Here is a tiny trained network, its code and every weight. The questions are about switching its units off for an input and a target symbol, where a switched-off unit gives its printed mean instead of its output.

import numpy as np


def w(rows, s, z=0):
    codes = np.array(rows[::2]) - 128.0
    scale = np.full(codes.shape[1], s)
    scale[-1] = z or s
    return codes * scale


def f(y):
    return y / 2 * (1 + np.tanh(0.7978845608 * (y + 0.044715 * y**3)))


def softmax(a):
    e = np.exp(a - a.max(-1, keepdims=True))
    return e / e.sum(-1, keepdims=True)


def log_softmax(a):
    a = a - a.max(-1, keepdims=True)
    return a - np.log(np.exp(a).sum(-1, keepdims=True))


def net(x, mask):
    ids = ['αγηθξτφ'.index(c) for c in x.split()]
    T = len(ids)
    res = E[ids] + P[:T]
    q, k, v = (res @ M[0].T for M in (Q, K, V))
    z = softmax(np.where(np.tri(T) > 0, q @ k.T / 3**0.5, -1e9)) @ v
    res = res + np.where(mask[0], z, O[0][:, -1]) @ O[0][:, :-1]
    y = f(res @ A[0][:, :-1].T + A[0][:, -1])
    res = res + np.where(mask[1:9], y, B[0][:, -1]) @ B[0][:, :-1]
    return log_softmax(res[-1] @ U[:, :-1].T + U[:, -1])


Q, K, V, O, A, B = {}, {}, {}, {}, {}, {}
E = w([
[89,154,151,83,174,166,207],'α',
[96,161,172,118,126,85,61],'γ',
[99,243,105,161,68,153,1],'η',
[170,211,130,112,150,81,107],'θ',
[100,128,110,111,219,61,90],'ξ',
[32,78,62,178,133,161,146],'τ',
[90,71,186,86,18,126,145],'φ',
],0.01)
P = w([
[203,254,110,164,108,243,130],'0',
[85,92,27,49,167,128,190],'1',
[48,137,101,67,99,160,245],'2',
[206,203,222,234,156,126,199],'3',
[185,166,189,184,86,165,189],'4',
[170,239,159,78,102,202,128],'5',
[155,117,91,55,195,174,125],'6',
[132,70,105,54,194,152,146],'7',
[157,157,168,175,177,101,137],'8',
[177,143,150,219,201,70,130],'9',
],0.0062)
Q[0] = w([
[179,90,76,140,153,121,181],'H1',
[29,202,92,2,119,125,113],'H1',
[183,139,217,187,201,169,135],'H1',
],0.0067)
K[0] = w([
[174,75,144,65,117,230,177],'H1',
[188,228,252,254,82,170,47],'H1',
[108,29,73,38,180,37,48],'H1',
],0.0069)
V[0] = w([
[33,82,123,156,28,197,167],'H1',
[112,116,145,201,47,52,2],'H1',
[62,81,38,132,251,137,56],'H1',
],0.008)
O[0] = w([
[39,177,162,63,179,51,61,156],'H1',
[76,86,236,203,188,173,68,1],'H1',
[171,118,163,39,145,254,71,84],'H1',
],0.01,0.0026)
A[0] = w([
[216,152,248,108,173,161,156,24],'N1',
[231,125,138,125,98,126,178,150],'N2',
[223,134,207,86,191,108,192,2],'N3',
[92,143,233,140,116,158,140,163],'N4',
[143,135,62,209,78,156,121,95],'N5',
[126,169,212,22,254,133,161,140],'N6',
[88,176,91,130,54,178,84,53],'N7',
[188,149,80,60,132,213,137,57],'N8',
],0.0075,0.0058)
B[0] = w([
[209,223,177,188,244,84,122,118],'N1',
[119,17,26,197,31,166,135,199],'N2',
[123,101,65,189,5,75,135,118],'N3',
[232,113,194,38,169,176,178,172],'N4',
[108,132,40,172,27,223,123,140],'N5',
[140,196,156,255,3,145,52,254],'N6',
[118,227,145,94,99,169,68,124],'N7',
[176,106,221,55,163,94,13,163],'N8',
],0.0063,0.0036)
U = w([
[158,146,183,195,185,190,245,249],'α',
[122,104,221,178,179,158,109,64],'γ',
[58,203,117,83,34,186,10,75],'η',
[213,198,47,54,93,71,151,18],'θ',
[92,162,153,193,154,1,139,3],'ξ',
[140,68,84,227,141,182,204,110],'τ',
[222,14,162,31,129,213,109,201],'φ',
],0.0065,0.0028)

Each question gives the input, a string of symbols that net reads in full, and the target symbol t.
The units are the heads (3 rows each of Q, K, V and O) and the neurons (one row each of A and B). Each row of codes is followed by its name. A weight is (code - 128) times the scale printed after its matrix; where a second scale follows, it is the last column's (O, A, B and U).
mask holds one flag per unit, heads first, then neurons. A switched-off unit (its flag False) gives its mean, the last column of its rows in O or B, instead of its output. The means were averaged over made-up inputs and are rounded, as every weight is.
A unit's drop is (log p(t) with every unit on - log p(t) with that unit switched off) / (log p(t) with every unit on - log p(t) with every unit switched off).
The circuit of an input: a set's keep is (log p(t) with only the set's units on - log p(t) with every unit switched off) / (log p(t) with every unit on - log p(t) with every unit switched off). Starting from all 9 units, units are removed one at a time, each time the one whose removal leaves the highest keep (on an exact tie, the one counted first), for as long as the keep stays at least 0.8.
circuit, biggest first: the units of the circuit, biggest drop first
unit that matters most: the unit with the biggest drop
k most important neurons: the k neurons with the biggest drops, biggest first
drop when u is switched off: that unit's drop, to one decimal
input ξ γ α ξ η γ, target α: circuit, biggest first	H1, N4, N8
input α α τ τ α τ τ α, target η: unit that matters most	N6
input γ τ γ α, target η: circuit, biggest first	H1, N6
input ξ θ α α, target τ: 2 most important neurons	N2, N3
input α α τ ξ θ θ φ, target τ: 2 most important neurons	N2, N4
input ξ φ α, target φ: circuit, biggest first	H1, N8
input θ θ θ φ θ θ α, target τ: circuit, biggest first	H1, N2
input η τ φ γ η φ, target α: circuit, biggest first	H1, N4
input τ τ ξ ξ φ, target φ: circuit, biggest first	H1, N4
input γ ξ ξ θ γ, target φ: circuit, biggest first	H1, N6
input γ φ α α α τ τ, target θ: 2 most important neurons	N6, N2
input ξ α ξ α, target θ: 3 most important neurons	N3, N1, N8
input α ξ γ θ, target φ: 2 most important neurons	N8, N2
input τ α φ φ α τ, target ξ: circuit, biggest first	H1
input ξ τ ξ, target φ: drop when N2 is switched off	0.0
input τ ξ θ, target η: drop when N6 is switched off	0.5
input φ γ γ, target ξ: drop when H1 is switched off	0.9
